Below are the code and all the weights of a small trained network. Each question names an input and a target symbol and asks about switching units off, where a switched-off unit gives its printed mean instead of its output.

import numpy as np


def w(rows, s, z=0):
    codes = np.array(rows[::2]) - 128.0
    scale = np.full(codes.shape[1], s)
    scale[-1] = z or s
    return codes * scale


def f(y):
    return np.maximum(y, 0)


def softmax(a):
    e = np.exp(a - a.max(-1, keepdims=True))
    return e / e.sum(-1, keepdims=True)


def log_softmax(a):
    a = a - a.max(-1, keepdims=True)
    return a - np.log(np.exp(a).sum(-1, keepdims=True))


def net(x, mask):
    ids = ['ΣΦΨαβγδεζηλμπτω'.index(c) for c in x.split()]
    T = len(ids)
    res = E[ids] + P[:T]
    u = 0
    for l in range(2):
        q, k, v = (res @ M[l].T for M in (Q, K, V))
        z = softmax(np.where(np.tri(T) > 0, q @ k.T / 2**0.5, -1e9)) @ v
        res = res + np.where(mask[u], z, O[l][:, -1]) @ O[l][:, :-1]
        u += 1
        y = f(res @ A[l][:, :-1].T + A[l][:, -1])
        res = res + np.where(mask[u : u + 16], y, B[l][:, -1]) @ B[l][:, :-1]
        u += 16
    return log_softmax(res[-1] @ U[:, :-1].T + U[:, -1])


Q, K, V, O, A, B = {}, {}, {}, {}, {}, {}
E = w([
[115,137,88],'Σ',
[82,125,146],'Φ',
[197,172,104],'Ψ',
[90,134,147],'α',
[102,133,101],'β',
[73,135,189],'γ',
[81,118,140],'δ',
[91,124,120],'ε',
[78,136,157],'ζ',
[108,157,155],'η',
[94,122,116],'λ',
[162,124,6],'μ',
[158,185,201],'π',
[126,179,213],'τ',
[167,123,71],'ω',
],0.025)
P = w([
[135,217,90],'0',
[21,249,39],'1',
[159,196,124],'2',
[23,194,15],'3',
[175,170,150],'4',
[34,157,26],'5',
[190,144,177],'6',
[48,122,39],'7',
[204,107,217],'8',
[70,83,76],'9',
[204,95,246],'10',
],0.011)
Q[0] = w([
[255,192,225],'0.h1',
[82,211,94],'0.h1',
],0.0057)
K[0] = w([
[103,87,218],'0.h1',
[219,1,97],'0.h1',
],0.0048)
V[0] = w([
[74,38,183],'0.h1',
[170,3,204],'0.h1',
],0.0046)
O[0] = w([
[31,126,207,59],'0.h1',
[254,189,91,2],'0.h1',
],0.006,0.0073)
A[0] = w([
[122,113,183,150],'0.n1',
[208,177,99,84],'0.n2',
[168,138,37,135],'0.n3',
[132,208,176,160],'0.n4',
[84,98,133,14],'0.n5',
[37,32,109,213],'0.n6',
[63,169,154,182],'0.n7',
[125,189,121,44],'0.n8',
[39,81,148,155],'0.n9',
[114,177,161,137],'0.n10',
[141,185,84,68],'0.n11',
[71,94,138,131],'0.n12',
[252,69,118,62],'0.n13',
[157,218,99,229],'0.n14',
[107,175,140,180],'0.n15',
[186,90,68,253],'0.n16',
],0.012,0.0061)
B[0] = w([
[200,189,112,155],'0.n1',
[158,75,81,149],'0.n2',
[120,93,111,182],'0.n3',
[112,201,42,172],'0.n4',
[2,189,171,139],'0.n5',
[121,102,59,248],'0.n6',
[158,120,64,216],'0.n7',
[161,75,139,137],'0.n8',
[195,98,103,214],'0.n9',
[163,137,60,160],'0.n10',
[111,101,111,151],'0.n11',
[144,78,121,179],'0.n12',
[172,76,153,143],'0.n13',
[100,134,109,196],'0.n14',
[102,176,76,180],'0.n15',
[90,91,121,181],'0.n16',
],0.0085,0.013)
Q[1] = w([
[172,160,24],'1.h1',
[160,108,254],'1.h1',
],0.0061)
K[1] = w([
[161,165,252],'1.h1',
[60,143,5],'1.h1',
],0.011)
V[1] = w([
[69,211,111],'1.h1',
[11,80,174],'1.h1',
],0.011)
O[1] = w([
[172,71,246,174],'1.h1',
[209,109,39,8],'1.h1',
],0.011,0.016)
A[1] = w([
[137,188,98,104],'1.n1',
[243,110,232,166],'1.n2',
[76,62,90,171],'1.n3',
[94,164,142,117],'1.n4',
[136,126,102,155],'1.n5',
[121,158,70,142],'1.n6',
[152,51,130,137],'1.n7',
[80,175,149,105],'1.n8',
[142,173,58,117],'1.n9',
[56,152,110,2],'1.n10',
[216,158,75,139],'1.n11',
[62,85,142,45],'1.n12',
[117,150,136,152],'1.n13',
[113,128,215,89],'1.n14',
[132,251,207,117],'1.n15',
[94,73,92,141],'1.n16',
],0.012,0.011)
B[1] = w([
[139,172,172,138],'1.n1',
[155,225,138,164],'1.n2',
[157,198,163,254],'1.n3',
[130,93,105,156],'1.n4',
[160,142,108,161],'1.n5',
[208,111,136,188],'1.n6',
[148,119,134,161],'1.n7',
[153,34,86,165],'1.n8',
[181,134,150,176],'1.n9',
[2,236,43,150],'1.n10',
[110,29,158,144],'1.n11',
[123,73,121,166],'1.n12',
[129,90,117,148],'1.n13',
[130,109,74,184],'1.n14',
[122,107,158,192],'1.n15',
[150,122,196,220],'1.n16',
],0.0093,0.021)
U = w([
[176,160,123,71],'Σ',
[2,151,122,95],'Φ',
[135,247,104,1],'Ψ',
[40,42,66,88],'α',
[150,173,123,143],'β',
[117,22,144,73],'γ',
[102,200,106,179],'δ',
[89,178,115,196],'ε',
[34,146,32,211],'ζ',
[50,196,190,166],'η',
[91,162,137,210],'λ',
[206,17,129,97],'μ',
[105,99,217,145],'π',
[132,144,229,105],'τ',
[198,128,188,117],'ω',
],0.0096,0.01)

Each question gives the input, a string of symbols that net reads in full, and the target symbol t.
The units are the heads (2 rows each of Q, K, V and O) and the neurons (one row each of A and B). Each row of codes is followed by its name. A weight is (code - 128) times the scale printed after its matrix; where a second scale follows, it is the last column's (O, A, B and U).
mask holds one flag per unit, layer by layer, with each layer's heads first. A switched-off unit (its flag False) gives its mean, the last column of its rows in O or B, instead of its output. The means were averaged over made-up inputs and are rounded, as every weight is.
A unit's drop is (log p(t) with every unit on - log p(t) with that unit switched off) / (log p(t) with every unit on - log p(t) with every unit switched off).
The circuit of an input: a set's keep is (log p(t) with only the set's units on - log p(t) with every unit switched off) / (log p(t) with every unit on - log p(t) with every unit switched off). Starting from the 12 units with the biggest drops (on a tie, the unit counted first), units are removed one at a time, each time the one whose removal leaves the highest keep (on an exact tie, the one counted first), for as long as the keep stays at least 0.8.
units of the circuit, in order: the units of the circuit, biggest drop first
most important unit: the unit with the biggest drop
k most important neurons of layer l: the k neurons of layer l with the biggest drops, biggest first
drop of u: that unit's drop, to one decimal
input β η Σ β, target μ: units of the circuit, in order : [1.h1; 0.n9]
input π ζ ω ε, target Ψ: most important unit : 0.n4
input Σ α ε Ψ δ Φ τ π Σ ε, target μ: units of the circuit, in order : [0.n9; 1.h1]
input Σ ε δ ε μ Σ ε Σ Σ δ, target μ: units of the circuit, in order : [0.n9; 1.n10]
input ε Φ λ ω ε δ β δ Σ β, target μ: units of the circuit, in order : [0.n9; 1.h1; 0.n7; 1.n6]
input η β Ψ Σ ζ ω, target η: units of the circuit, in order : [0.n7; 1.h1]
input λ τ ζ μ, target η: 3 most important neurons of layer 0 : [0.n9; 0.n7; 0.n16]
input ω ω δ Σ δ π γ λ, target Φ: 2 most important neurons of layer 0 : [0.n1; 0.n5]
input ε δ α Ψ β μ, target ω: units of the circuit, in order : [1.n3; 1.n16; 1.n6; 1.n9]
input γ τ π α Σ δ α Φ Σ π, target μ: 4 most important neurons of layer 1 : [1.n3; 1.n11; 1.n2; 1.n10]
input λ β Σ μ π η Σ Ψ ω Σ, target Ψ: 2 most important neurons of layer 0 : [0.n4; 0.n13]
input β Ψ ω ω α π ω π τ β, target γ: 3 most important neurons of layer 1 : [1.n12; 1.n14; 1.n8]
input μ Ψ α β Σ Φ τ μ τ Σ, target γ: 4 most important neurons of layer 0 : [0.n4; 0.n9; 0.n1; 0.n10]
input α τ Σ α, target μ: units of the circuit, in order : [1.h1]
input π η Σ δ β Σ β β, target ω: 3 most important neurons of layer 0 : [0.n4; 0.n9; 0.n5]
input Φ Σ η μ β Φ β ε τ α, target γ: 3 most important neurons of layer 0 : [0.n9; 0.n4; 0.n1]
input α π Σ Σ, target μ: 4 most important neurons of layer 0 : [0.n9; 0.n4; 0.n7; 0.n6]
input β γ Ψ ω ζ β ε γ Σ ζ, target μ: 3 most important neurons of layer 0 : [0.n9; 0.n7; 0.n6]
input λ τ α π β ε Φ π γ Φ, target Φ: 2 most important neurons of layer 1 : [1.n10; 1.n6]
input α τ π α Ψ Σ β ε, target ω: 3 most important neurons of layer 0 : [0.n4; 0.n9; 0.n5]
input τ β Σ τ Ψ π, target ζ: 3 most important neurons of layer 0 : [0.n4; 0.n7; 0.n13]
input ζ Φ Ψ Ψ, target ζ: most important unit : 0.n7
input ω ε Σ ε, target μ: drop of 1.n11 : 0.1
input Φ τ ε β α β β ζ, target ω: drop of 0.n4 : 0.5
input ζ ω β β, target ω: drop of 0.n9 : 0.5
